Below is a small trained network, with its code and all its weights. Each question gives an input and a target symbol and asks what happens when units are switched off, that is, made to give their printed mean instead of their output.

import numpy as np


def w(rows, s, z=0):
    codes = np.array(rows[::2]) - 128.0
    scale = np.full(codes.shape[1], s)
    scale[-1] = z or s
    return codes * scale


def norm(h):
    return h / np.sqrt((h * h).mean(-1, keepdims=True) + 1e-5)


def f(y):
    return np.maximum(y, 0)


def softmax(a):
    e = np.exp(a - a.max(-1, keepdims=True))
    return e / e.sum(-1, keepdims=True)


def log_softmax(a):
    a = a - a.max(-1, keepdims=True)
    return a - np.log(np.exp(a).sum(-1, keepdims=True))


def net(x, mask):
    ids = ['ΔΘΠβεζημξφ'.index(c) for c in x.split()]
    T = len(ids)
    res = E[ids] + P[:T]
    q, k, v = (norm(res) @ M[0].T for M in (Q, K, V))
    z = softmax(np.where(np.tri(T) > 0, q @ k.T / 4**0.5, -1e9)) @ v
    res = res + np.where(mask[0], z, O[0][:, -1]) @ O[0][:, :-1]
    y = f(norm(res) @ A[0][:, :-1].T + A[0][:, -1])
    res = res + np.where(mask[1:9], y, B[0][:, -1]) @ B[0][:, :-1]
    return log_softmax(norm(res)[-1] @ U[:, :-1].T + U[:, -1])


Q, K, V, O, A, B = {}, {}, {}, {}, {}, {}
E = w([
[113,182,163,100,155,55,146],'Δ',
[127,140,106,46,76,244,93],'Θ',
[110,89,112,83,113,2,124],'Π',
[85,195,172,154,139,112,188],'β',
[180,90,165,60,192,79,127],'ε',
[123,193,193,135,170,156,166],'ζ',
[88,60,159,119,91,51,212],'η',
[222,218,142,9,173,80,79],'μ',
[123,207,141,47,115,83,94],'ξ',
[77,95,79,125,92,36,143],'φ',
],0.0081)
P = w([
[153,140,141,179,95,121,127],'0',
[137,146,90,121,164,113,160],'1',
[161,118,137,28,75,110,180],'2',
[145,143,166,146,116,107,82],'3',
[122,134,86,116,181,113,145],'4',
[144,93,146,11,88,101,167],'5',
[128,131,177,136,120,108,75],'6',
[106,124,98,121,186,120,125],'7',
[117,70,155,6,98,100,146],'8',
[113,109,181,131,124,112,58],'9',
[81,115,116,122,191,132,103],'10',
[74,56,195,10,116,124,142],'11',
[146,144,167,137,118,119,75],'12',
],0.015)
Q[0] = w([
[133,164,132,197,162,106,49],'head 1',
[127,133,117,152,141,126,106],'head 1',
[53,124,81,5,212,119,193],'head 1',
[112,208,172,152,156,84,72],'head 1',
],0.029)
K[0] = w([
[232,94,82,145,89,114,137],'head 1',
[150,122,111,122,121,125,131],'head 1',
[39,5,131,91,171,152,69],'head 1',
[213,74,102,189,80,136,125],'head 1',
],0.027)
V[0] = w([
[89,87,76,135,48,186,137],'head 1',
[50,146,56,248,127,114,176],'head 1',
[144,40,188,168,204,197,224],'head 1',
[159,193,82,131,187,193,83],'head 1',
],0.017)
O[0] = w([
[186,58,77,80,117,196,37,10],'head 1',
[170,62,121,223,100,71,25,125],'head 1',
[206,154,7,168,13,73,180,105],'head 1',
[55,239,117,69,87,133,49,67],'head 1',
],0.012,0.014)
A[0] = w([
[169,135,142,67,5,112,152,138],'neuron 1',
[67,123,54,144,240,150,108,2],'neuron 2',
[132,155,178,69,22,91,158,98],'neuron 3',
[192,93,198,139,51,105,66,52],'neuron 4',
[131,156,81,95,92,127,150,50],'neuron 5',
[154,117,220,109,28,106,60,148],'neuron 6',
[95,141,8,168,218,108,117,191],'neuron 7',
[71,177,125,114,140,107,169,116],'neuron 8',
],0.03,0.0061)
B[0] = w([
[140,54,168,110,186,77,49,181],'neuron 1',
[130,168,3,134,93,136,132,151],'neuron 2',
[93,197,69,85,149,227,188,216],'neuron 3',
[79,176,89,40,94,164,128,188],'neuron 4',
[92,129,107,205,62,140,128,158],'neuron 5',
[171,115,155,220,154,56,165,174],'neuron 6',
[128,137,199,114,202,149,159,150],'neuron 7',
[193,86,148,153,96,95,85,252],'neuron 8',
],0.035,0.02)
U = w([
[145,82,238,194,112,49,99,178],'Δ',
[82,119,19,70,3,190,94,201],'Θ',
[189,74,1,216,197,77,108,2],'Π',
[62,180,123,143,38,17,168,134],'β',
[218,166,136,190,69,149,206,73],'ε',
[129,144,160,139,238,189,17,140],'ζ',
[103,47,199,52,218,219,201,167],'η',
[142,213,218,46,86,121,65,130],'μ',
[132,52,116,80,63,34,26,200],'ξ',
[31,181,34,105,228,138,174,105],'φ',
],0.011,0.0048)

Each question gives the input, a string of symbols that net reads in full, and the target symbol t.
The units are the heads (4 rows each of Q, K, V and O) and the neurons (one row each of A and B). Each row of codes is followed by its name. A weight is (code - 128) times the scale printed after its matrix; where a second scale follows, it is the last column's (O, A, B and U).
mask holds one flag per unit, heads first, then neurons. A switched-off unit (its flag False) gives its mean, the last column of its rows in O or B, instead of its output. The means were averaged over made-up inputs and are rounded, as every weight is.
A unit's drop is (log p(t) with every unit on - log p(t) with that unit switched off) / (log p(t) with every unit on - log p(t) with every unit switched off).
The circuit of an input: a set's keep is (log p(t) with only the set's units on - log p(t) with every unit switched off) / (log p(t) with every unit on - log p(t) with every unit switched off). Starting from all 9 units, units are removed one at a time, each time the one whose removal leaves the highest keep (on an exact tie, the one counted first), for as long as the keep stays at least 0.8.
units of the circuit, in order: the units of the circuit, biggest drop first
top k neurons: the k neurons with the biggest drops, biggest first
input η φ φ Δ ε ξ ε ε ξ β, target Θ: units of the circuit, in order => head 1; neuron 4
input Δ μ η η η ξ, target ξ: units of the circuit, in order => neuron 1
input β Δ Δ Π Θ ε, target ζ: top 2 neurons => neuron 1; neuron 3
input μ Θ φ Δ ε Δ ζ η Π, target ξ: units of the circuit, in order => head 1; neuron 1; neuron 4
input ε Δ μ Δ Π Δ Δ Δ μ μ, target ε: units of the circuit, in order => neuron 8; neuron 3; head 1
input μ β Θ Θ Θ ξ ε ζ, target ε: units of the circuit, in order => neuron 8; neuron 1
input Δ Δ Δ μ Δ μ ε Δ φ, target ε: units of the circuit, in order => head 1; neuron 3; neuron 8; neuron 4
input ξ ε Π ζ ε ε η φ η β ζ Δ ε, target ζ: top 2 neurons => neuron 3; neuron 4
input ξ Δ Δ Π φ Θ μ β Π ξ η Δ ζ, target ζ: top 3 neurons => neuron 3; neuron 4; neuron 2
input φ Θ η Θ Θ φ, target ζ: top 2 neurons => neuron 1; neuron 3
input Δ Θ Θ Δ μ Δ Θ Δ, target Θ: units of the circuit, in order => head 1; neuron 2
input Π μ Θ Δ ε, target ε: units of the circuit, in order => neuron 8; neuron 3; head 1; neuron 4
input ζ Δ ε ζ Δ Δ ξ ε ε, target Θ: top 3 neurons => neuron 3; neuron 5; neuron 8
input ξ Δ ε Δ η β Δ μ β ξ Δ ε Δ, target ζ: top 3 neurons => neuron 3; neuron 4; neuron 2
input ε Δ Θ φ η η μ Δ η, target ε: units of the circuit, in order => head 1; neuron 3; neuron 8; neuron 4
input Δ β Δ Θ μ η ε μ Θ, target η: units of the circuit, in order => head 1
input ε Π η ζ φ ε φ η φ φ η Δ, target ξ: top 2 neurons => neuron 1; neuron 3
input μ Δ μ μ Θ Δ, target ζ: top 3 neurons => neuron 1; neuron 3; neuron 4
input ε Θ β φ Δ, target φ: top 4 neurons => neuron 8; neuron 2; neuron 1; neuron 6
input ξ ε Δ, target Θ: top 4 neurons => neuron 3; neuron 6; neuron 5; neuron 8
